cols: Z L T S
[107 146  70 114] : V
[ 97  97 161 161] : K
[115  96 168  94] : J
[137 139 145 173] : A
[160  91 153  96] : W
[106  93 169 100] : G
count W: [91]  1
down: [115 137]  Z
down: [161 168]  T
count K: [161]  2

cols: U Y C F R H N
[112 112 112 154 112 174 112] = X
[133 111 134 133 133 183 133] = E
[ 74 122 113  74 113 153 113] = M
down: [112 111]  Y
down: [111 122]  Y
count M: [74]  2
count X: [113]  0
count E: [133]  4
down: [174 183]  H
count X: [112]  5

cols: Tal lerof Tok zafa
[170 171  99 171] : Q
[175 147  99 120] : D
[176 176 176 176] : P
count D: [119]  0
count P: [177]  0
down: [171 147]  lerof
down: [ 99 176]  Tok
count Q: [171]  2
down: [147 176]  lerof
down: [170 175]  Tal

cols: Luf bak fisa tula ridel Ver nubo fug
[146 126 146 126 146 146 189 146] : Mapo
[147 155 155 150 104  95 189 154] : fomo
[ 99 146 148 125  96 112 189 146] : rilo
down: [146  95]  Ver
count Mapo: [127]  0
down: [146 104]  ridel
count fomo: [155]  2
down: [104  96]  ridel
count Mapo: [126]  2

cols: dufus pon zunu Gesu mir lepom totol nuzo bezir zepa
[ 76 136 138 146 136  76 146 126 128 138] = Zigi
[134 140 124 118 120 118 103  75 103 140] = giga
[ 88 124 125 127 143  89 143 126 125 102] = sen
down: [124 125]  zunu
down: [ 75 126]  nuzo
down: [118  89]  lepom
count Zigi: [75]  0
down: [120 143]  mir
count sen: [89]  1
count giga: [103]  2

cols: livov ranef Fip fik rufi Vuri
[135 192  96  67 104  73] : zal
[132 130 120 123 147 140] : lur
[147 166 107  80 156 124] : tet
[138 162 116  91 121 102] : Meda
[137 160 113  93 127 108] : tesa
[147 162 116  83 148 120] : kotig
[134 129 125 123 147 141] : zazis
[137 137 137 147 130 141] : Sol
[141 142 130 106 138 126] : Kino
[144 109 151 132 160 160] : pudod
[136 136 149 115 106 106] : bonem
[144 109 129 132 160 160] : reges
down: [ 96 120 107 116 113 116 125]  Fip
count Sol: [137]  3

cols: bome Von dima pas puz Fim
[116  98 118 118 118  98] -> Vuson
[143  98 123 124 118 124] -> Kul
[117 125 125 117 125 119] -> Zos
count Zos: [125]  3
count Vuson: [118]  3
down: [124 119]  Fim
count Zos: [126]  0
down: [ 98 124]  Fim
down: [118 123]  dima
count Zos: [117]  2

cols: nogot Badek tige losed teted Ton noliv
[132 149 109  98 161 133 133] = Loseg
[150 115 114 114 115 138 138] = zit
[126 102 134 163 109 158 157] = mesun
[138 104 130 133  98 140 140] = susaf
[ 95 107 158 155 124 155 154] = gofom
[155 138 102 100 138 155 138] = Zevev
[169 169 169 114 148 114 114] = maget
[ 96 162 162 162  96 164 162] = Rom
down: [115 109  98]  teted
count Zevev: [137]  0
count maget: [115]  0
count zit: [114]  2
count Rom: [162]  4
down: [130 158 102 169 162]  tige

cols: pezu lim Risu kotil zoz
[150 117 149 104 106] -> bik
[107 135 141 141 141] -> dev
[103 121 140  84 128] -> goge
[138 106 126 138 126] -> bitos
[138 106 126 174 102] -> Lin
[127 145 127 121 154] -> kima
count dev: [141]  3
count bitos: [126]  2
count kima: [127]  2

cols: Neb Zufil nas Pib kega rus sutiv Nol
[164 180  85 164  85 164 164  85] -> vota
[110  82 123  80 189  88 147 187] -> kol
[ 98 139 118 149 163 147 125  98] -> dodas
[134 182  85 162  84  85  85  87] -> voves
count voves: [85]  3
count vota: [164]  4

cols: dumu gulo tegub lefif Lik
[ 85 112 118 164  85] = nunar
[114 112  93 142  83] = gelo
[130 134  77 158  78] = difo
[122 123  98 151  78] = Zar
[126  78 165  78  78] = Mige
[138 145 113 163  82] = dutu
down: [112 134 123  78]  gulo
down: [164 142 158 151  78]  lefif
asked: [126  78 165  78  78]  Mige
count nunar: [163]  0
count Mige: [77]  0
down: [ 85 114]  dumu

cols: kivod tobe ruk nodu
[122 115 118 114] = Mubel
[118 121 121 163] = tob
[162 122 162 162] = vere
[113 119 127 108] = tup
[126 104 119 126] = zulek
[122 122 122 122] = ruzer
[111 125 160 117] = giba
[104 136 137 102] = rapuv
[130 117 160 129] = fefem
count vere: [161]  0
count ruzer: [122]  4
count fefem: [130]  1

